46.5  36.3
-64.4  1.0
-4.7  -47.5
-53.1  -33.4
27.9  -44.1
60.9  16.1
-58.1  14.1
-29.3  38.6
59.0  14.7
17.0  48.9
-61.2  5.7
-37.7  -37.3
:
36.3  46.5
1.0  -64.4
-47.5  -4.7
-33.4  -53.1
-44.1  27.9
16.1  60.9
14.1  -58.1
38.6  -29.3
14.7  59.0
48.9  17.0
5.7  -61.2
-37.3  -37.7

27.4  51.4  -42.1  -3.7  13.9  29.1  64.2  -74.3  -37.5  29.4  44.3
-28.7  -30.7  42.8  9.7  8.9  12.9  15.2  21.8  32.5  -26.7  -10.0
0.2  -26.8  -1.7  3.5  -2.1  -4.9  11.7  24.4  53.6  13.9  -10.7
8.9  -5.5  13.2  4.8  18.6  23.3  13.8  -25.6  31.7  -7.3  6.9
:
44.3  29.4  -37.5  -74.3  64.2  29.1  13.9  -3.7  -42.1  51.4  27.4
-10.0  -26.7  32.5  21.8  15.2  12.9  8.9  9.7  42.8  -30.7  -28.7
-10.7  13.9  53.6  24.4  11.7  -4.9  -2.1  3.5  -1.7  -26.8  0.2
6.9  -7.3  31.7  -25.6  13.8  23.3  18.6  4.8  13.2  -5.5  8.9

8.0  -24.1  -3.8  -4.0  -8.5  13.2  1.5  21.9  3.3  28.2  1.3  3.3  4.7
-11.5  6.5  -14.9  3.3  2.1  -8.9  0.2  7.2  -16.4  -8.3  4.1  1.5  -3.9
0.2  9.0  19.5  -1.4  -4.6  8.1  6.1  -7.4  11.7  -3.8  -21.4  -10.1  11.7
-20.0  -26.1  -18.5  -9.5  -18.8  -41.9  34.9  35.1  -25.0  -9.8  -11.8  23.1  34.3
13.5  62.3  12.6  19.3  13.6  10.7  -13.8  -22.3  3.1  -22.8  2.8  -21.4  -42.3
:
4.7  3.3  1.3  28.2  3.3  21.9  1.5  13.2  -8.5  -4.0  -3.8  -24.1  8.0
-3.9  1.5  4.1  -8.3  -16.4  7.2  0.2  -8.9  2.1  3.3  -14.9  6.5  -11.5
11.7  -10.1  -21.4  -3.8  11.7  -7.4  6.1  8.1  -4.6  -1.4  19.5  9.0  0.2
34.3  23.1  -11.8  -9.8  -25.0  35.1  34.9  -41.9  -18.8  -9.5  -18.5  -26.1  -20.0
-42.3  -21.4  2.8  -22.8  3.1  -22.3  -13.8  10.7  13.6  19.3  12.6  62.3  13.5

-19.2  -6.7  -1.8  78.3  -23.9  -15.5  -34.7  51.5
-2.5  -9.3  -16.7  -3.5  48.8  -70.7  9.2  -40.9
24.4  12.7  -57.9  4.0  -9.8  13.4  -2.3  -51.9
-2.9  -4.0  -43.1  -47.9  -43.8  26.3  7.5  39.3
-15.3  44.4  51.6  25.5  54.5  1.9  -5.6  0.5
23.5  16.2  34.6  39.9  32.6  41.1  22.5  44.0
17.8  37.6  42.4  -26.5  4.2  57.2  -36.0  5.9
-9.3  0.5  -43.3  -37.5  -54.9  18.7  13.0  38.8
:
51.5  -34.7  -15.5  -23.9  78.3  -1.8  -6.7  -19.2
-40.9  9.2  -70.7  48.8  -3.5  -16.7  -9.3  -2.5
-51.9  -2.3  13.4  -9.8  4.0  -57.9  12.7  24.4
39.3  7.5  26.3  -43.8  -47.9  -43.1  -4.0  -2.9
0.5  -5.6  1.9  54.5  25.5  51.6  44.4  -15.3
44.0  22.5  41.1  32.6  39.9  34.6  16.2  23.5
5.9  -36.0  57.2  4.2  -26.5  42.4  37.6  17.8
38.8  13.0  18.7  -54.9  -37.5  -43.3  0.5  -9.3

-28.2  -33.2
-52.2  -28.8
-51.8  -37.0
41.1  54.4
69.9  -50.2
53.4  -44.0
:
-33.2  -28.2
-28.8  -52.2
-37.0  -51.8
54.4  41.1
-50.2  69.9
-44.0  53.4

10.2  -21.4  19.2  -37.7  41.3  -0.1  -42.6  47.8
10.8  -22.3  14.0  -38.3  44.7  -1.7  -42.7  49.9
1.5  -16.5  0.1  -22.3  25.1  -3.4  -12.8  20.4
16.9  5.5  -8.0  -4.8  23.9  -2.6  -35.6  37.7
-0.4  -15.6  13.8  -21.8  16.8  0.3  -11.4  14.7
18.2  -14.3  -4.7  -31.4  52.0  -5.1  -50.7  60.6
19.1  6.5  16.3  -8.1  18.7  3.5  -46.6  40.9
:
47.8  -42.6  -0.1  41.3  -37.7  19.2  -21.4  10.2
49.9  -42.7  -1.7  44.7  -38.3  14.0  -22.3  10.8
20.4  -12.8  -3.4  25.1  -22.3  0.1  -16.5  1.5
37.7  -35.6  -2.6  23.9  -4.8  -8.0  5.5  16.9
14.7  -11.4  0.3  16.8  -21.8  13.8  -15.6  -0.4
60.6  -50.7  -5.1  52.0  -31.4  -4.7  -14.3  18.2
40.9  -46.6  3.5  18.7  -8.1  16.3  6.5  19.1
